Each row has a name. After each piece below comes the name of the row it's from, unless a question asks for something else. Each question is about the rows just above it.

Lapef: [  6   5 -43 -18 -42]
fited: [ -3  -8  -8  39 -29]
nabap: [ -5 -36  27  31   8]
Fali: [-1 26 27  7 21]
Rog: [ 28  26  -8   7 -23]
nunaz: [-42   5   5 -43 -43]
Rezo: [ 28 -42  -8  23 -23]
How many times does nunaz hold [-43]? | 2
Count the entries of [6 5]: | 2
fited without one entry, shuffled: [-3 -8 39 -8]. Gone: | [-29]
Shuffled nabap with one entry gone: [31 -5  8 27], missing | [-36]
[  6   5 -43 -18] | Lapef
Count of [7] in Rog: | 1

nal: [-13 -41 -26  82  39 -77]
Pulo: [-17 -52 -17 -16 -52 -64]
voka: [-92 -57 -16 -42 -16 -49]
Pulo without one entry, shuffled: [-17 -17 -52 -52 -64]. Gone: | [-16]
Number of entries in [-92 -57 -16]: | 3
Count of [-16] in Pulo: | 1
[-16 -42] | voka

kon: [-52 -57 -48 -46 -67 -49 -58 -36 -36 -21 -26  27  11 -33]
fudaz: [-52 -57 -48 -46 -67 -49 -58 -18 -56  20 -53   1 -47 -48]
gilun: [-52 -57 -48 -46 -67 -49 -57 -36 -36 -21 -36  27  11 -57]
dad: [  3  81  67 -30  44  49 -35 -61 -55 -71 -35   7  49  57]
Number of entries in [-52 -57 -48 -46 -67 -49 -58 -18 -56  20 -53   1 -47]: | 13
Which entry of fudaz is missing from [-49 -58 -48 -67 -48 -57 -18 -46 -47  20 -53 -56   1]? | [-52]
Number of entries in [-52 -57 -48]: | 3
Times [-57] occurs in gilun: | 3

leke: [ 33  37 -20  73  22 -30  62 -55  16  -9]
vaf: [  7  34  56  72  24 -26  64 -54  15  -9]
kason: [ 49   7  34  59 -15 -39  82 -30  46 -32]
logip: [ 49   7  34  59 -15 -39  82  31  81  39]
Fuviv: [ 49   7  34  59 -15 -39  82  31  46 -32]
[ 59 -15 -39  82 -30] | kason
[ 49   7  34  59 -15 -39  82 -30  46 -32] | kason
Which entry of logip is missing from [ 34 -15  31  49 -39  81   7  59  39]? | [82]

Damo: [ 0  1  1 -1  2  8 20 49 80 76 40 16  4]
Sudu: [10 32 59 81 66 38  8  1  1  3 -1  4  2]
gutik: [ 3  3  2 10 30 59 83 69 35 10  2  2  2]
Vulu: [41 74 80 55 26  3  3 -1 -1 -1 -2  1 15]
Lag: [-3  0  3 12 38 72 79 59 21  9  2  0  2]
Number of entries in [ 0  1  1 -1  2  8 20 49 80 76 40 16  4]: | 13
[10 30 59] | gutik

Leg: [  4   3  51 -44  29]
Pobos: [ 38  -2 -12   6  31]
Foziv: [ 45  -7 -29 -12  38]
Tenat: [  2  49  34 -33  -1]
luvun: [-42   2  77 -30  -8]
zek: [ 6  6 34 34 34]
vid: [ 55 -11  56 -61  65]
Tivi: [  1  23   5  -4 -22]
Nebe: [-45   7  33   7 -45]
Burul: [-17   0  71 -48   5]
libez: [-14  20  36 -20  18]
tud: [-16  21  37 -20  10]
Number of entries in [-42   2  77 -30  -8]: | 5
Where do [ 6 34 34] appear? | zek
Count of [7] in Nebe: | 2
vid without one entry, shuffled: [-11  55 -61  65]. Gone: | [56]
Count of [6] in zek: | 2
Times [33] occurs in Nebe: | 1

moko: [-89  29  48 -77  35  83]
pulev: [79 79 43 43 43 44]
sol: [ 70  36  27  44 -84 -70]
How many times does pulev hold [43]? | 3
How many entries does [79 79 43 43] have? | 4
Which entry of sol is missing from [ 27 -70  70 -84  36]? | [44]
Shuffled pulev with one entry gone: [79 43 79 43 43], missing | [44]
sol without one entry, shuffled: [ 44  27  70 -84 -70]. Gone: | [36]

bagil: [ 26  11  33  41  63  45 -33  36  39 -13 -24  31 -14   1]
mor: [-41 -12 -44 -26 -30 -33  -5 -16 -35  27 -36 -16  -5 -27]
pom: [-28 -27  -7  27   7   1  51  11  39  50  -3  28  44 -31]
Ranom: [-34 -44  -5 -33 -30 -16 -26 -12  50  48 -34  27   3 -36]
sizu: [-7 43  2  8 45 52 -8 29 -2  0 -8 14 -5 64]
Which entry of pom is missing from [ 44  11  -7 -27 -28  27   7  39  28  -3   1  50 -31]? | [51]
[-12 -44 -26 -30 -33  -5 -16] | mor
Where do [-30 -33] appear? | mor
Number of entries in [-41 -12 -44 -26 -30 -33  -5 -16 -35  27 -36 -16  -5 -27]: | 14
The row with [-35  27 -36 -16  -5 -27] is | mor
Count the entries of [ 26  11  33  41  63  45 -33  36]: | 8
Count the entries of [ 26  11  33  41  63  45 -33]: | 7

Gor: [ -8  48 -83  37  65  41  93  17 -36 -13  42 -53  -3 -46 -41  23]
Karam: [ -9  48 -81  44  61  56  95  19 -36 -22  42 -53 -12 -46 -33  23]
misa: [ -9  48 -68  46  61  63  95  19 -36 -28  40 -53 -32 -46 -26  23]
Kep: [ -9  48 -80  44  61  57  20  19 -36 -22  42 -53 -16 -46 -33  23]
ledid: [ -9  48 -68  46  61  63  95  19 -36 -22  42 -53 -12 -46 -33  23]
Which row holds [ -9  48 -68  46  61  63  95  19 -36 -22  42 -53 -12 -46 -33  23]? | ledid
Number of entries in [ -9  48 -80  44  61]: | 5
[-22  42 -53 -16 -46] | Kep
Which entry of Kep is missing from [ 57  20  48 -53  42  23 -33 -22 -36 -80  61  44 -16  -9 -46]? | [19]

dugek: [ 35  47 -31 -66]
luno: [-74 -27 -38 -70]
lirad: [ 48  48 -39  48]
feti: [ 20 -56 -78  32]
lipom: [ 68 -58 -77 -77]
domo: [ 71 -22 -72  36]
figoz: [-24 -61 -21 -45]
gegut: [ 10  69 -58 -77]
Nav: [-32 -56 -31 -46]
tesi: [ 41  42 -55  41]
Where do [ 20 -56] appear? | feti
Count of [48] in lirad: | 3
Number of entries in [-24 -61 -21]: | 3
Which entry of tesi is missing from [ 41  41 -55]? | [42]
Count of [-77] in lipom: | 2
Which row holds [ 69 -58 -77]? | gegut
Shuffled Nav with one entry gone: [-32 -46 -56], missing | [-31]

Pas: [-60 -20  33 -69 -22 -10 -30 -28 -13]
fuli: [  0 -36 -13  46 -17 -69  -7 -45  33]
beda: [-15   3  18 -31 -31 -15 -70 -35 -57]
did: [-79 -29  18 -31 -29 -15 -79 -31 -12]
pur: [  0 -36 -13  46 -17   3  -7 -45 -52]
Pas without one entry, shuffled: [-28 -10 -22 -13 -60 -20  33 -69]. Gone: | [-30]
Where do [-17 -69] appear? | fuli
Count of [-79] in did: | 2
Which entry of pur is missing from [  0 -36 -45  46   3 -52  -7 -17]? | [-13]
Times [-32] occurs in did: | 0
Count the entries of [  0 -36 -13  46 -17 -69  -7 -45]: | 8

kina: [-14   0  39  30  26  45  -3  12 -20   5 -20   0 -14 -32 -82  26   0  50
 -14]
dirir: [ -1  24  50  18   6  43  -4  30 -13 -22  24  26 -36 -22 -45  14   0  74
 -36]
Mopal: [  5   5   0 -21   6   0 -46  -4 -19  -3   0   3   8  -3 -50   3   0   0
   2]
vin: [ -9   0   3  -6  33  -2  21  -7 -11   0   2  16   1  70  20 -18  11 -22
   0]
Metug: [  0 -12   0 -48 -34  28  44 -37  74 -20  -4 -39   0 -23  37 -21 -35 -18
  -9]
dun: [  0   0 -29  16   0 -14   0  19  45  13 -11   3   4  -2  16 -16   4   0
 -10]
fadot: [-17  -8   0  32   0   0  13   4  -9  13 -26 -22  -5   0 -53  22  11  25
  -5]
zapu: [-31   0   3 -11   0 -30  34   7 -36   4  -7   9   0  46  30 -12  -5 -22
  -4]
dum: [  6 -18 -30  16 -34 -13   2   0   0   0   0   2   5  -2  15   0   3   0
   0]
num: [  0   0 -14 -21   0  12 -46  -4 -18  -3   0   3 -20  -3 -50   4 -13  10
   2]
vur: [  0   0  39   9  -2  31  -5  28  -9   0  32   0 -32  -4 -25   0  -4  63
 -32]
How many entries does [  0   0  39   9  -2  31  -5  28  -9   0  32   0 -32  -4 -25   0  -4  63
 -32] have? | 19
Which entry of vur is missing from [-32  39   0   0  28  -4   0  -9  -2 -32   9   0  31   0  63  -4  32 -25]? | [-5]
Which entry of num is missing from [ 10 -46   0 -50   0 -20   0  -4 -14   2  -3   0  -3   4   3 -13  12 -18]? | [-21]
Shuffled dun with one entry gone: [  0 -29   0   0  19 -16  16   4 -10   0 -14  -2   0 -11  13   4   3  16], missing | [45]
[39 30] | kina

taf: [  3   4  28  34  16  70   8  53 -26 -10  18  26 -59  99  21  -4  34 -43
 -26   4 -20  15  30]
Leso: [ 41   0  -2  33 -13   0   0 -13 -69 -21   8 -20 -20 -17  -2   4  24 -66
 -15   0  34   0  -7]
pigel: [ 49  13  43 -13 -46 -14 -26 -48  -7 -79 -70 -13  -3  14  72  -4  64  36
  42 -77 -52  50  68]
mugig: [ 34  69  48  -7  23  47 -40  35   0 -25 -10  -7 -45  41 -12  68 -12  68
  37 -38 -45 -32  68]
Zere: [-11  -9  20 -11   2 -39  67  21  12 -43 -63  28  -2  16  61 -11  85  12
 -29  58  41   7  22]
Zotuv: [ -4 -66  60 -39  24  -4  -9  29  52 -48 -60  39  33 -14  18 -45   1  -4
   5 -54  76  11  22]
bik: [ 22   2  -4  19  -4 -24  13  48 -60   6   0  37 -29 -46 -41  21   7   0
 -28  78  54 -84 -61]
vezu: [ 55 -34  31  23 -30  13 -59 -17 -41 -43   2 -17   6 -37  -7  -3  -7 -60
  13 -76  46  23  47]
Times [68] occurs in mugig: | 3
Which row holds [-60   6   0  37 -29 -46 -41  21   7   0]? | bik
Shuffled Zere with one entry gone: [ 16  85  22 -43  61 -11  67  12  41  20  12 -63   7 -29 -11  -2  58  28
  -9 -39 -11   2], missing | [21]
[ 12 -43] is in which row? | Zere

vaba: [-7 -1 21 11]
Zuvi: [ -1  48   8 -16]
kolem: [-77 -25 -18  -2]
selin: [ -7  -1 -14  38]
Von: [49 17 49 49]
toda: [ 5 -3 -5 -5]
bogo: [-1  9  8 21]
zud: [-42  -4  40 -11]
zipo: [-54 -20  40 -21]
How many entries does [ 5 -3] have? | 2
[-1  9  8] | bogo
How many times does Von hold [49]? | 3

Regos: [-68  70 -35 -18  59 -65  34  15 -54  58 -25 -27  70]
gumug: [-68  55 -12 -37 -41  23  57 -30 -63  44  54 -45 -47]
Nuri: [-67 -11  45  70  60  24 -14 -41 -50 -43 -21  12  44]
Dati: [-68  67   5 -50  11  55 -54 -18  70 -36 -40  56  12]
pog: [-68 -47 -46 -37 -41  23  57 -30 -47  44  54 -45 -47]
Zepef: [-68   4  61  66  26 -21 -47 -47 -22  17  53  57  17]
nane: [-67 -19  31 -11  70  51  19 -48 -48 -11 -48 -11 -11]
nozo: [-67  26  71  30 -29 -51 -28  24  59  29 -46 -69  -3]
Count the entries of [-68  55 -12 -37 -41  23  57 -30 -63  44  54 -45]: | 12
How many times does nane hold [-12]? | 0
How many times does pog hold [-47]? | 3

bop: [ 21 -52  72 -43  20 -31  32 -45 -53]
Kube: [ 53 -23 -23  16 -23 -27  16  16  -7]
diz: [73 17 17 33 73 17 17 73 73]
bop without one entry, shuffled: [-45 -31 -53  32  72  20 -52 -43]. Gone: | [21]
Times [16] occurs in Kube: | 3
Count of [73] in diz: | 4

sopo: [-18 -42 -62 -70 -62]
vuka: [-18 -35 -50 -61 -63]
sos: [-18  10  -5   8  17]
mag: [-18  32  69  35 -24]
Miki: [ 59  59   5 -66   9]
duk: [-18 -56 -36  32  69]
nidav: [-18  33 -48  59 -66]
ruvi: [-18  37  36  61 -59]
Rik: [-18  61 -30 -43  48]
Which row holds [-18  32  69  35 -24]? | mag
How many entries does [ 59  59   5 -66   9] have? | 5
Count the entries of [-18  33]: | 2
Which entry of ruvi is missing from [ 36 -18 -59  61]? | [37]
Count of [-60] in vuka: | 0
Count of [9] in Miki: | 1

guve: [ -8  -8  19   2  59  31  19  11   6  -6 -37  44  42 -42  33 -43]
kov: [ -4 -39  51 -30  61  44   2  16   9  17 -19  49  57 -56  83 -67]
Tesal: [ 52  48   1  16 -25 -70   3 -53   0  63 -70 -90 -82  46 -55  80]
gizev: [ 33  15 -19   6 -42 -65 -16 -58  -1  36  27 -85 -77  40 -49  58]
Ded: [ 10 -29  40 -17  55  35  16   5  24  23  -8  37  52 -32  67 -51]
pofo: [-77  29  39  16 -67  41   6  12  13  21 -15  45  56 -51  79 -64]
nuv: [ -1  35  16 -20  17 -26 -34  44 -16   3  11  52  64  29   6 -16]
keb: [-28  11 -15  -6 -26   3  17  44 -34 -16   1   7  13 -14 -36 -24]
nek: [-18  40  30 -31 -25 -21 -36  22 -58   3  -7 -19 -48 -20 -21  37]
paza: [ 26  -8 -29  45   2 -41 -18 -57  11  15   2 -50 -55  19 -23  44]
Bobi: [ 52  -8 -27  69  15 -49 -17 -77  29  39  16 -65 -67  35 -16  68]
tor: [ -7 -51  55 -32  62  45  -7  18   3  21 -17  48  55 -66  92 -74]
Count the entries of [ -7 -51  55 -32  62  45]: | 6
Times [-70] occurs in Tesal: | 2
[-77  29  39  16 -65] | Bobi
[-26   3  17  44 -34 -16] | keb
[ 13  21 -15  45  56 -51] | pofo

ranik: [-68  40  42 -32  21   0   6  67  20 -31 -39  27 -87   4 -20   9  67 -50
  23  -8   6  14 -33  -2 -51 -25  69  29 -11 -42  59  14  27  55  20 -60
 -38  41  30   5 -25 -43 -52 -49  15  17  34   0 -32]
dem: [-35  36 -69  22  -8  -7  28  -1 -40   3 -48  15 -29 -22   2 -14 -30 -10
   9 -16  17 -19  37 -10  34 -24  25 -27 -14  32   9  20 -31 -18  54 -40
   7   3  13  12   5   8 -12  37  35   2 -33  29 -44]
Gonun: [ -8 -17 -17  24  13 -24   0  -4 -22 -14 -13  -8  21  25  12  10 -16   2
 -21   5   3  -7  -1 -13   2  -4 -13 -13   3  -3  -9   3  -6   9   5   5
   2  31 -19  23   2   2  13   2  42  26 -10  -3 -26]
Relu: [-19  -1   7  32   6  25  19  25  13  -6  20  -3   9  -1   5   1 -18  17
  35  36 -16 -32   6  -5  26  -4   2   8   8 -17  19  32 -38   2 -27   6
 -10   4   1  -1  15  19 -15  -7  -9  -4  21   0   2]
Nat: [ 39  -7 -56  45 -19  29 -27 -15  35  16 -58  15   6  -1   5 -36  27  -5
  14 -56  53  -9 -31 -26  30   7  22 -45  11   5  29 -39  -2 -30 -20  22
  -3 -52  21  65   8  -1 -56   2 -14 -18  34  25  -3]
nobem: [-22   9 -17  50   1  -7  22 -25  25  -3  20  63  34  38 -22  -4 -10   2
  20  22 -12 -11  -5  13  -8  25  -1  19  42   8  13  56 -46  53 -19  -2
   0  30  14  13  26  23 -40 -38  23  -1  33  16 -69]
paz: [ -7 -28 -19  17  -9  -6 -16  18 -47   9 -34 -50  -5   2   2   6 -14  28
 -41   0   2  -9   8 -32  -8  -9 -30   2  -5 -37 -10 -42  36 -60  23  47
  22  29  -7   1  10 -18  -4  10   8   2 -39 -21   2]
Batot: [-89  21   3 -32  38  12  45  76  -2 -33  -6  -9 -79 -26   4  11  35 -52
  24  12 -29  11 -52   2 -50 -31  66  54  -6 -60  19   3  -2  62  22 -87
 -42  35  47  -9 -32 -64 -54 -57   6  36  53  30 -15]
Voko: [ 39  -7 -56   5 -19  29 -27 -15  35  16 -58  15   5  -1   5  -1  27  -5
  14   5  53  -9 -31  -1  30   7  22 -45  11   5  29 -39  -1 -27  42  -5
  24 -33  13  45  24  10 -36  45  -1  -6  -2  48 -21]
Times [2] occurs in Gonun: | 6
Times [2] occurs in paz: | 6
How many times does Voko hold [-1]? | 5
Number of entries in [-68  40  42 -32  21   0   6  67  20 -31 -39  27 -87   4 -20   9  67 -50
  23  -8   6  14 -33  -2 -51 -25  69  29 -11 -42  59  14  27  55  20 -60
 -38  41  30   5 -25 -43 -52 -49  15  17  34   0 -32]: | 49
Shuffled Relu with one entry gone: [ 20  -1  19 -27   1   7 -15 -16   4  -9  13  32  17  -5  -4  15   5  25
 -18  -4 -17 -32   1  26  21   2 -38  19  -1   6  32   2   2  19 -10   0
  -3   8   6   9  35  -7  -1   8   6  25  -6 -19], missing | [36]

bilu: [ 24  38  57  12   8   8 -36  12 -67   6  -6 -22 -80  18  55]
vul: [-21  10  16  17   9  24  -1  12  53  23   0   7   9  27  14]
toz: [-37 -24 -46   8   7  27   1  -6  28 -10  -4   7  83  18 -35]
Piz: [-20  49  51 -11   3 -15  32   9  90  11  -5  18 -73 -11  41]
vitiz: [ 16 -20 -40   0  -1  -6  -7  -1 -66 -18   2   1  38  -3 -37]
dabi: [ 24   8  -4  13   4  -6 -11   3  11  13   2 -34  15   8 -12]
Fogi: [ 22 -13 -43  -8  -1 -37  -1 -21   5   1   4  -7  20 -20 -41]
zozoz: [ 15  20  25   2   7   2  -8   7  58   1   2 -40 -22   1  24]
gusuf: [ 30  20  25   2   7   2  -8   7  58   1   2 -40 -22   1  24]
Which row holds [ 15  20  25   2   7   2  -8   7  58   1   2 -40 -22   1  24]? | zozoz
How many entries does [ 22 -13 -43  -8  -1] have? | 5
Count the entries of [24 38 57]: | 3

nir: [ 30   7  -7  10 -18  10 -55]
Git: [-22 -18 -15 -18 -18  17  17]
zosa: [-42  10  24  -9 -41  27  21]
voza: [ 30   1  15 -11 -52  16  39]
Nitu: [-34   5  38  12 -41  30 -21]
Mapub: [ -7  12  -3  -7  49 -12 -36]
Zadaz: [-33  12  21   6   3 -12  71]
Naned: [ 12 -33 -12   3  21   6  48]
seva: [-33  12  21   6   8  15 -17]
kedal: [-53  13 -12  24 -19  18  42]
Mim: [  0 -25   1 -17  67  -7 -23]
[ 15 -11] is in which row? | voza
How many entries does [-33  12  21   6   3] have? | 5
Mim without one entry, shuffled: [-23   0   1  67 -17 -25]. Gone: | [-7]
Count of [-18] in Git: | 3
How many times does Mapub hold [-7]? | 2
Count the entries of [-22 -18 -15 -18]: | 4
[-33  12  21   6   3 -12] | Zadaz

